Below is a small trained network, with its code and all its weights. Each question gives an input and a target symbol and asks what happens when units are switched off, that is, made to give their printed mean instead of their output.

import numpy as np


def w(rows, s, z=0):
    codes = np.array(rows[::2]) - 128.0
    scale = np.full(codes.shape[1], s)
    scale[-1] = z or s
    return codes * scale


def f(y):
    return np.maximum(y, 0)


def softmax(a):
    e = np.exp(a - a.max(-1, keepdims=True))
    return e / e.sum(-1, keepdims=True)


def log_softmax(a):
    a = a - a.max(-1, keepdims=True)
    return a - np.log(np.exp(a).sum(-1, keepdims=True))


def net(x, mask):
    ids = ['ΞΣΦβδθλμ'.index(c) for c in x.split()]
    T = len(ids)
    res = E[ids] + P[:T]
    r = res
    for j in range(2):
        rows = slice(4 * j, 4 * j + 4)
        q, k, v = (r @ M[0][rows].T for M in (Q, K, V))
        z = softmax(np.where(np.tri(T) > 0, q @ k.T / 4**0.5, -1e9)) @ v
        o = O[0][rows]
        res = res + np.where(mask[j], z, o[:, -1]) @ o[:, :-1]
    y = f(res @ A[0][:, :-1].T + A[0][:, -1])
    res = res + np.where(mask[2:10], y, B[0][:, -1]) @ B[0][:, :-1]
    return log_softmax(res[-1] @ U[:, :-1].T + U[:, -1])


Q, K, V, O, A, B = {}, {}, {}, {}, {}, {}
E = w([
[63,35,152],'Ξ',
[139,154,124],'Σ',
[131,194,18],'Φ',
[200,96,7],'β',
[127,210,149],'δ',
[156,163,160],'θ',
[189,125,241],'λ',
[231,101,149],'μ',
],0.017)
P = w([
[243,79,207],'0',
[253,82,42],'1',
[191,88,189],'2',
[161,95,75],'3',
[131,81,139],'4',
[126,98,82],'5',
[70,136,67],'6',
[126,89,122],'7',
],0.0031)
Q[0] = w([
[255,111,129],'h1',
[177,25,42],'h1',
[194,189,150],'h1',
[134,190,51],'h1',
[178,101,137],'h2',
[222,169,101],'h2',
[120,162,115],'h2',
[218,228,144],'h2',
],0.0096)
K[0] = w([
[182,121,189],'h1',
[49,43,113],'h1',
[169,244,61],'h1',
[56,183,141],'h1',
[45,182,71],'h2',
[13,57,215],'h2',
[125,63,83],'h2',
[2,12,65],'h2',
],0.0082)
V[0] = w([
[38,81,158],'h1',
[180,85,135],'h1',
[86,113,108],'h1',
[146,105,176],'h1',
[135,249,216],'h2',
[100,154,81],'h2',
[156,58,202],'h2',
[31,118,142],'h2',
],0.013)
O[0] = w([
[196,208,207,1],'h1',
[110,115,10,219],'h1',
[234,93,232,75],'h1',
[82,208,65,152],'h1',
[124,254,40,50],'h2',
[179,124,119,86],'h2',
[30,129,125,196],'h2',
[120,174,215,32],'h2',
],0.0077,0.0062)
A[0] = w([
[180,146,2,146],'n1',
[192,77,45,39],'n2',
[47,135,137,158],'n3',
[134,91,126,195],'n4',
[65,78,38,1],'n5',
[195,185,83,102],'n6',
[114,41,168,75],'n7',
[55,197,137,47],'n8',
],0.0075,0.0038)
B[0] = w([
[160,206,204,247],'n1',
[127,182,177,210],'n2',
[200,105,124,162],'n3',
[98,33,37,170],'n4',
[74,176,127,227],'n5',
[173,86,221,152],'n6',
[154,106,254,163],'n7',
[13,97,191,139],'n8',
],0.0061,0.014)
U = w([
[157,201,223,102],'Ξ',
[112,88,19,194],'Σ',
[79,159,135,27],'Φ',
[220,92,91,235],'β',
[113,151,172,159],'δ',
[149,137,112,89],'θ',
[116,105,158,2],'λ',
[123,1,27,108],'μ',
],0.009,0.0051)

Each question gives the input, a string of symbols that net reads in full, and the target symbol t.
The units are the heads (4 rows each of Q, K, V and O) and the neurons (one row each of A and B). Each row of codes is followed by its name. A weight is (code - 128) times the scale printed after its matrix; where a second scale follows, it is the last column's (O, A, B and U).
mask holds one flag per unit, heads first, then neurons. A switched-off unit (its flag False) gives its mean, the last column of its rows in O or B, instead of its output. The means were averaged over made-up inputs and are rounded, as every weight is.
A unit's drop is (log p(t) with every unit on - log p(t) with that unit switched off) / (log p(t) with every unit on - log p(t) with every unit switched off).
The circuit of an input: a set's keep is (log p(t) with only the set's units on - log p(t) with every unit switched off) / (log p(t) with every unit on - log p(t) with every unit switched off). Starting from all 10 units, units are removed one at a time, each time the one whose removal leaves the highest keep (on an exact tie, the one counted first), for as long as the keep stays at least 0.8.
circuit, biggest first: the units of the circuit, biggest drop first
unit that matters most: the unit with the biggest drop
top k neurons: the k neurons with the biggest drops, biggest first
heads that matter: for each layer, one digit per head in row order, 1 if its drop is at least 0.15 and else 0, layers parted by /
drop when u is switched off: that unit's drop, to one decimal
input δ Φ Σ, target β: circuit, biggest first -> (h2 n5)
input Φ μ Φ β, target β: circuit, biggest first -> (h2 n1)
input Σ Φ λ, target β: circuit, biggest first -> (h2 n5)
input μ Φ μ Ξ θ, target μ: unit that matters most -> n1
input Ξ Φ Ξ, target β: circuit, biggest first -> (h2 h1 n1)
input δ δ μ, target Ξ: circuit, biggest first -> (h2 n1 n6)
input μ μ Φ θ Ξ Φ Φ, target μ: circuit, biggest first -> (n1 h2 n2)
input Φ Φ δ, target β: heads that matter -> 11
input Φ Φ Σ β δ, target μ: circuit, biggest first -> (n1 h1 n2)
input δ μ Φ μ δ μ, target Ξ: top 3 neurons -> (n1 n2 n6)
input λ μ μ λ, target Σ: heads that matter -> 00
input β Φ β θ, target μ: top 2 neurons -> (n1 n4)
input Φ δ Ξ β, target β: top 3 neurons -> (n1 n5 n2)
input μ Φ μ Σ Φ Φ λ, target β: circuit, biggest first -> (h2)
input λ δ λ β, target Φ: top 2 neurons -> (n1 n5)
input μ μ δ, target Σ: top 2 neurons -> (n2 n7)
input λ Ξ δ Σ μ Φ, target μ: top 2 neurons -> (n1 n2)
input μ μ μ λ, target Σ: drop when n3 is switched off -> 0.0
input Φ Σ Φ Φ, target β: drop when h2 is switched off -> 0.8
input Ξ Ξ Ξ, target Ξ: drop when h1 is switched off -> 1.1
input μ μ μ μ δ, target Σ: drop when n2 is switched off -> 0.1
